cols: G X Q V T C H W D
[ 2.38 -8.75  7.14  2.28  0.64  7.15 -2.50 -2.42  1.98] : <92>
[ 2.38 -8.75  2.45 -0.63  2.29  7.15 -2.50 -2.42  1.98] : <64>
[ 1.55 -2.79  1.52  1.57  1.48  1.94 -0.64 -0.61  1.42] : <102>
[ 0.86  0.50  0.56 -0.61  1.94 -0.64  1.57  1.48  1.18] : <72>
loc: [2.29]	<64>, 4
loc: [0.86]	<72>, 0
find: [ 1.57  1.48  1.94 -0.64 -0.61]	<102>
col: [-2.79  0.50]	X
col: [ 2.28 -0.63  1.57]	V

cols: R E U Y
[-2.94  0.16  3.30 -4.69] = <167>
[ 1.16  1.43 -1.02 -2.06] = <84>
[-3.53 -1.35  3.83 -5.22] = <63>
[ 1.43 -1.01 -2.06 -0.03] = <175>
[-0.94 -2.85  0.47 -3.00] = <149>
[-5.41 -0.26  6.18 -8.56] = <147>
[-0.27  1.79 -0.86 -1.64] = <99>
[ 0.16  0.67 -0.02 -1.60] = <170>
[-2.97 -0.02  2.81 -6.37] = <164>
[-0.79 -0.09  0.91 -0.03] = <13>
find: [ 1.43 -1.02 -2.06]	<84>
loc: [-0.26]	<147>, 1
loc: [-0.09]	<13>, 1
col: [ 1.16 -3.53  1.43 -0.94 -5.41 -0.27  0.16]	R
col: [-2.06  0.47  6.18]	U
find: [-0.79 -0.09]	<13>

cols: Z A S F K P M N
[-1.74  4.60  3.30  4.95 -2.56  5.72  0.20 -0.57]  <135>
[-6.37  3.46  6.84  3.76 -6.93  3.44 -4.25  3.86]  <97>
[-1.41  4.16  3.11  4.50 -2.21  3.83  0.50 -0.46]  <140>
[ 6.97 -3.22 -7.02 -3.40  7.35 -3.19  4.64 -4.37]  <12>
[ 5.00  1.29 -3.09  1.22  4.60 -1.64 -5.01  3.71]  <73>
[ 5.00  1.29 -3.09  1.22  4.60 -1.64  5.08 -4.26]  <82>
[-4.66 -0.76  3.65 -0.40 -4.69  1.83 -4.50  3.98]  <100>
[-4.47 -2.71  1.19 -3.22 -3.31 -0.05 -5.30  4.20]  <122>
[ 3.17 -4.13 -4.57 -4.58  4.01 -4.71  1.13 -0.96]  <39>
[-3.73  4.59  5.71  4.91 -4.69  1.88 -1.04  1.64]  <14>
col: [ 3.83 -3.19]	P
find: [ 6.84  3.76 -6.93  3.44]	<97>
loc: [-4.26]	<82>, 7
col: [-3.09 -3.09  3.65  1.19 -4.57]	S

cols: ketum fugis sir Lerod vapu Keli tonez Zuzu
[-0.66  1.08 -6.90 -8.05 -1.77  7.44  0.55  1.63] : <62>
[-6.03 -0.87  4.31  0.18  3.69  0.17 -2.90 -0.62] : <53>
[ 2.22 -1.73 -5.02 -7.38 -1.80  3.52 -0.06 -0.45] : <75>
[-0.87  4.31  0.20  3.69  0.17 -2.90 -0.62  2.93] : <32>
loc: [-5.02]	<75>, 2
col: [ 0.18 -7.38]	Lerod
loc: [-0.66]	<62>, 0
find: [-0.87  4.31  0.18  3.69  0.17 -2.90 -0.62]	<53>
find: [-0.87  4.31  0.18  3.69  0.17]	<53>
find: [-1.73 -5.02 -7.38 -1.80  3.52]	<75>
find: [-0.06 -0.45]	<75>

cols: lubol toli Zin Fipi rava gidi
[-2.18 -2.27 -1.76  7.02 -1.87 -1.57] = <5>
[0.10 0.09 0.11 6.61 0.07 0.09] = <69>
[ 3.30  3.42  2.37 -5.12  2.75  2.03] = <148>
[-0.72 -0.51 -0.77  3.93 -0.83 -0.63] = <162>
[ 3.26  3.47  2.38 -0.04  2.69  2.15] = <113>
[-2.31 -2.62 -2.02  0.99 -2.01 -2.01] = <160>
[-0.51 -0.77  3.94 -0.83 -0.63 -0.80] = <55>
col: [-0.72  3.26 -2.31 -0.51]	lubol
find: [-0.51 -0.77  3.93 -0.83 -0.63]	<162>

cols: rek gazi zofir lifet
[-5.79  6.17 -5.82 -6.26]  <9>
[-8.45  3.29 -6.68 -3.57]  <172>
[-6.85  6.51 -6.27 -6.71]  <26>
[-7.70  3.29 -3.38 -4.76]  <130>
[-0.54 -0.78  2.61 -2.33]  <134>
[-4.81  6.51 -6.27 -6.71]  <141>
[-7.70  4.56 -3.38 -4.76]  <56>
[-0.70 -0.27  2.03 -2.50]  <46>
find: [-6.85  6.51 -6.27]	<26>
col: [-6.71 -4.76 -2.33]	lifet

cols: mezem besek zulog Zama
[ 1.24 -4.30  2.13  1.24] : <54>
[1.74 2.68 3.79 1.74] : <45>
[-7.61  1.40  1.48 -7.61] : <105>
[ 0.55  1.47 -0.22  0.55] : <174>
[ 0.99 -1.71 -2.03  0.99] : <98>
[-0.91 -1.09  2.32 -0.91] : <58>
[-0.90 -0.47  2.87 -0.90] : <96>
[1.99 0.36 4.56 1.99] : <10>
loc: [2.68]	<45>, 1
loc: [1.47]	<174>, 1

